Below is a small trained network, with its code and all its weights. Each question gives an input and a target symbol and asks what happens when units are switched off, that is, made to give their printed mean instead of their output.

import numpy as np


def w(rows, s, z=0):
    codes = np.array(rows[::2]) - 128.0
    scale = np.full(codes.shape[1], s)
    scale[-1] = z or s
    return codes * scale


def norm(h):
    return h / np.sqrt((h * h).mean(-1, keepdims=True) + 1e-5)


def f(y):
    return y / 2 * (1 + np.tanh(0.7978845608 * (y + 0.044715 * y**3)))


def softmax(a):
    e = np.exp(a - a.max(-1, keepdims=True))
    return e / e.sum(-1, keepdims=True)


def log_softmax(a):
    a = a - a.max(-1, keepdims=True)
    return a - np.log(np.exp(a).sum(-1, keepdims=True))


def net(x, mask):
    ids = ['αβγδεηθλμξπτφψ'.index(c) for c in x.split()]
    T = len(ids)
    res = E[ids] + P[:T]
    u = 0
    for l in range(3):
        q, k, v = (norm(res) @ M[l].T for M in (Q, K, V))
        z = softmax(np.where(np.tri(T) > 0, q @ k.T / 2**0.5, -1e9)) @ v
        res = res + np.where(mask[u], z, O[l][:, -1]) @ O[l][:, :-1]
        u += 1
        y = f(norm(res) @ A[l][:, :-1].T + A[l][:, -1])
        res = res + np.where(mask[u : u + 12], y, B[l][:, -1]) @ B[l][:, :-1]
        u += 12
    return log_softmax(norm(res)[-1] @ U[:, :-1].T + U[:, -1])


Q, K, V, O, A, B = {}, {}, {}, {}, {}, {}
E = w([
[91,125,149,166,167,138,7],'α',
[165,201,70,129,73,149,191],'β',
[149,199,143,117,130,172,92],'γ',
[150,208,100,61,104,156,186],'δ',
[165,196,129,116,113,165,151],'ε',
[81,99,100,124,205,125,145],'η',
[148,193,70,157,68,143,126],'θ',
[31,84,135,67,157,74,169],'λ',
[42,86,166,96,153,92,93],'μ',
[111,95,135,134,213,129,212],'ξ',
[119,197,92,88,92,137,96],'π',
[128,122,252,190,89,126,128],'τ',
[79,99,123,181,109,84,100],'φ',
[66,103,95,134,151,96,90],'ψ',
],0.014)
P = w([
[67,78,155,140,63,233,158],'0',
[25,168,144,188,173,115,159],'1',
[107,153,129,128,105,144,76],'2',
[70,217,152,178,169,108,130],'3',
[135,131,116,122,125,141,76],'4',
[98,203,142,168,180,85,127],'5',
[152,121,109,113,132,130,77],'6',
[116,178,126,141,183,64,116],'7',
[191,148,127,86,149,111,92],'8',
[201,128,81,93,148,91,53],'9',
[158,170,124,150,209,26,130],'10',
[204,78,91,83,121,113,81],'11',
[213,123,111,124,199,3,108],'12',
[162,117,82,89,171,99,95],'13',
],0.013)
Q[0] = w([
[164,206,48,73,101,158,104],'L0H1',
[145,99,154,84,67,250,116],'L0H1',
],0.014)
K[0] = w([
[221,143,166,90,191,7,101],'L0H1',
[59,229,167,187,176,72,160],'L0H1',
],0.011)
V[0] = w([
[47,146,3,106,125,137,117],'L0H1',
[113,125,133,125,111,126,131],'L0H1',
],0.0048)
O[0] = w([
[176,118,10,113,254,219,81,253],'L0H1',
[94,56,129,115,145,136,213,145],'L0H1',
],0.0059,0.0026)
A[0] = w([
[141,139,127,86,143,102,138,127],'L0N1',
[106,148,138,74,139,117,92,66],'L0N2',
[133,105,245,115,169,175,124,6],'L0N3',
[140,183,116,90,85,122,102,2],'L0N4',
[163,156,157,146,125,123,104,25],'L0N5',
[100,89,141,127,103,133,108,37],'L0N6',
[115,137,108,113,158,158,144,35],'L0N7',
[124,130,69,124,112,112,175,92],'L0N8',
[163,75,182,193,98,136,153,81],'L0N9',
[111,106,144,117,122,96,119,59],'L0N10',
[100,165,135,129,81,100,145,35],'L0N11',
[121,103,128,151,146,131,70,72],'L0N12',
],0.012,0.0068)
B[0] = w([
[122,132,113,199,112,124,78,249],'L0N1',
[148,131,124,190,170,132,181,172],'L0N2',
[196,140,232,198,219,141,156,130],'L0N3',
[221,166,211,123,85,172,137,212],'L0N4',
[113,149,112,108,54,88,119,92],'L0N5',
[109,175,3,89,115,112,97,86],'L0N6',
[119,97,127,169,118,78,145,91],'L0N7',
[174,83,206,159,189,152,129,186],'L0N8',
[123,122,211,105,22,108,128,128],'L0N9',
[116,139,77,132,202,141,70,87],'L0N10',
[174,91,155,173,175,109,165,91],'L0N11',
[52,94,132,133,90,46,175,196],'L0N12',
],0.0067,0.0017)
Q[1] = w([
[190,253,113,163,147,93,119],'L1H1',
[157,139,153,118,62,236,117],'L1H1',
],0.022)
K[1] = w([
[211,81,125,80,144,65,90],'L1H1',
[149,228,125,171,220,2,135],'L1H1',
],0.013)
V[1] = w([
[112,94,147,248,107,153,22],'L1H1',
[82,111,220,11,189,112,65],'L1H1',
],0.012)
O[1] = w([
[231,86,191,8,163,106,94,239],'L1H1',
[154,41,161,208,110,207,37,2],'L1H1',
],0.017,0.0043)
A[1] = w([
[125,184,176,139,245,138,171,115],'L1N1',
[50,124,222,141,126,139,124,180],'L1N2',
[177,112,92,174,167,55,140,116],'L1N3',
[217,251,54,72,110,90,126,36],'L1N4',
[102,169,117,63,15,160,162,2],'L1N5',
[78,179,82,146,184,93,4,177],'L1N6',
[187,203,236,202,37,81,154,93],'L1N7',
[232,234,83,158,180,254,139,37],'L1N8',
[67,164,143,136,163,59,129,130],'L1N9',
[196,208,73,139,154,136,58,25],'L1N10',
[185,224,161,152,50,155,142,82],'L1N11',
[201,171,144,201,32,157,40,96],'L1N12',
],0.0094,0.005)
B[1] = w([
[182,34,98,163,100,80,106,184],'L1N1',
[254,164,69,93,168,100,147,140],'L1N2',
[91,98,104,141,103,202,141,152],'L1N3',
[206,221,125,196,171,103,18,254],'L1N4',
[171,41,90,168,38,104,125,136],'L1N5',
[166,74,81,186,131,114,245,192],'L1N6',
[32,107,221,179,98,12,132,146],'L1N7',
[209,64,14,178,153,109,192,172],'L1N8',
[145,44,120,140,139,184,73,188],'L1N9',
[233,153,92,138,116,170,138,152],'L1N10',
[182,93,160,249,162,128,98,155],'L1N11',
[133,102,141,70,152,67,254,185],'L1N12',
],0.0079,0.0081)
Q[2] = w([
[50,64,161,116,227,93,75],'L2H1',
[44,12,31,110,254,41,92],'L2H1',
],0.0098)
K[2] = w([
[113,86,175,93,8,156,154],'L2H1',
[94,149,155,65,55,241,208],'L2H1',
],0.011)
V[2] = w([
[84,142,71,106,224,189,37],'L2H1',
[151,169,206,160,254,182,210],'L2H1',
],0.0091)
O[2] = w([
[141,88,122,59,153,180,185,7],'L2H1',
[88,105,166,156,248,97,190,248],'L2H1',
],0.017,0.0016)
A[2] = w([
[77,125,92,215,145,168,104,121],'L2N1',
[164,157,122,76,94,154,58,64],'L2N2',
[119,140,250,149,99,67,122,2],'L2N3',
[66,114,80,141,59,144,94,122],'L2N4',
[174,134,200,108,156,158,131,173],'L2N5',
[147,69,163,167,84,179,85,184],'L2N6',
[165,84,83,97,148,152,154,26],'L2N7',
[123,208,93,142,86,93,183,214],'L2N8',
[41,217,85,140,137,149,169,8],'L2N9',
[157,119,144,178,151,81,88,179],'L2N10',
[103,107,138,75,172,106,149,145],'L2N11',
[166,158,156,92,153,87,42,80],'L2N12',
],0.017,0.0096)
B[2] = w([
[190,229,214,64,86,185,148,171],'L2N1',
[157,118,124,207,92,114,148,159],'L2N2',
[37,76,130,1,70,46,216,144],'L2N3',
[193,167,156,173,165,149,136,144],'L2N4',
[73,103,91,153,83,68,103,204],'L2N5',
[99,157,121,94,252,165,135,171],'L2N6',
[80,170,144,45,48,135,104,141],'L2N7',
[95,95,139,123,207,89,88,251],'L2N8',
[75,95,67,170,14,174,140,154],'L2N9',
[67,125,144,92,49,168,100,236],'L2N10',
[211,153,103,204,85,121,108,183],'L2N11',
[157,145,138,147,126,126,230,223],'L2N12',
],0.015,0.013)
U = w([
[209,52,235,80,145,131,89,88],'α',
[21,128,9,159,140,110,106,158],'β',
[109,29,139,239,110,85,56,117],'γ',
[60,199,46,182,65,184,175,165],'δ',
[114,193,201,137,96,121,1,134],'ε',
[125,46,36,135,154,164,235,146],'η',
[154,206,100,63,222,51,153,78],'θ',
[166,186,179,51,147,230,187,169],'λ',
[64,65,118,106,195,177,60,253],'μ',
[97,102,223,230,188,125,193,72],'ξ',
[200,145,15,186,152,194,59,80],'π',
[40,108,191,60,80,91,166,207],'τ',
[226,154,160,157,5,117,198,28],'φ',
[121,151,35,10,61,160,81,173],'ψ',
],0.0077,0.0033)

Each question gives the input, a string of symbols that net reads in full, and the target symbol t.
The units are the heads (2 rows each of Q, K, V and O) and the neurons (one row each of A and B). Each row of codes is followed by its name. A weight is (code - 128) times the scale printed after its matrix; where a second scale follows, it is the last column's (O, A, B and U).
mask holds one flag per unit, layer by layer, with each layer's heads first. A switched-off unit (its flag False) gives its mean, the last column of its rows in O or B, instead of its output. The means were averaged over made-up inputs and are rounded, as every weight is.
A unit's drop is (log p(t) with every unit on - log p(t) with that unit switched off) / (log p(t) with every unit on - log p(t) with every unit switched off).
The circuit of an input: a set's keep is (log p(t) with only the set's units on - log p(t) with every unit switched off) / (log p(t) with every unit on - log p(t) with every unit switched off). Starting from the 12 units with the biggest drops (on a tie, the unit counted first), units are removed one at a time, each time the one whose removal leaves the highest keep (on an exact tie, the one counted first), for as long as the keep stays at least 0.8.
circuit, biggest first: the units of the circuit, biggest drop first
top k neurons: the k neurons with the biggest drops, biggest first
k most important neurons of layer l: the k neurons of layer l with the biggest drops, biggest first
input ε λ β η ξ θ φ δ α, target ε: top 3 neurons -> (L0N12; L2N1; L2N10)
input π α θ φ μ η δ, target η: top neuron -> (L1N12)
input β ξ ε ε φ γ α ε ε λ λ ε, target λ: circuit, biggest first -> (L1H1; L2N1; L2N6; L1N12)
input ψ γ θ, target γ: 3 most important neurons of layer 1 -> (L1N12; L1N8; L1N11)
input ε ψ φ θ θ φ, target ε: top 2 neurons -> (L1N5; L2N1)
input ε μ ξ λ θ τ φ ψ ψ δ π, target δ: circuit, biggest first -> (L1H1; L0N4)
input ψ φ φ π π θ γ θ, target γ: circuit, biggest first -> (L1H1; L2N1)
input η θ θ μ ε, target μ: circuit, biggest first -> (L1H1; L2N6)
input δ η α, target δ: circuit, biggest first -> (L1H1; L0N12)
input θ ξ ε θ η λ φ ε, target φ: 2 most important neurons of layer 2 -> (L2N12; L2N8)
input θ δ φ θ θ, target θ: circuit, biggest first -> (L1H1; L2N8)
input γ δ θ ξ τ π θ, target π: top 3 neurons -> (L0N11; L1N4; L1N8)
input θ λ τ η λ ε φ ε, target φ: 2 most important neurons of layer 0 -> (L0N2; L0N12)
input γ α θ α ε, target α: circuit, biggest first -> (L1H1)
input τ φ φ δ θ δ θ π θ ξ ε π π α, target τ: top 3 neurons -> (L0N12; L0N9; L2N10)
input φ θ θ η, target φ: 2 most important neurons of layer 2 -> (L2N12; L2N8)
input ε θ δ θ ε λ γ φ δ α, target ε: top 4 neurons -> (L0N12; L2N1; L1N4; L2N10)
input η β ε μ λ ε φ λ φ θ ψ, target η: top 2 neurons -> (L1N4; L1N6)
input β ε δ θ β θ θ φ η θ, target η: top 2 neurons -> (L1N12; L0N1)
input η δ φ π δ π, target δ: circuit, biggest first -> (L1H1)
input π φ τ μ θ ξ η μ ε π π θ, target π: top 2 neurons -> (L0N1; L1N4)
input η θ θ γ η λ λ θ τ π θ η ψ, target η: 2 most important neurons of layer 1 -> (L1N4; L1N6)
input β φ ε τ π β θ δ γ η φ φ θ, target φ: top 3 neurons -> (L2N12; L2N8; L2N10)
input λ φ α γ μ α θ, target α: top 2 neurons -> (L2N6; L2N5)
input γ θ α ψ θ ξ θ ψ, target γ: 2 most important neurons of layer 0 -> (L0N3; L0N1)
input ε λ γ θ ε ε θ ψ τ γ λ, target ε: 2 most important neurons of layer 1 -> (L1N5; L1N9)
input ε λ ε ε π, target ε: most important neuron of layer 0 -> (L0N4)
input ε μ ε θ, target ε: 3 most important neurons of layer 2 -> (L2N1; L2N12; L2N10)
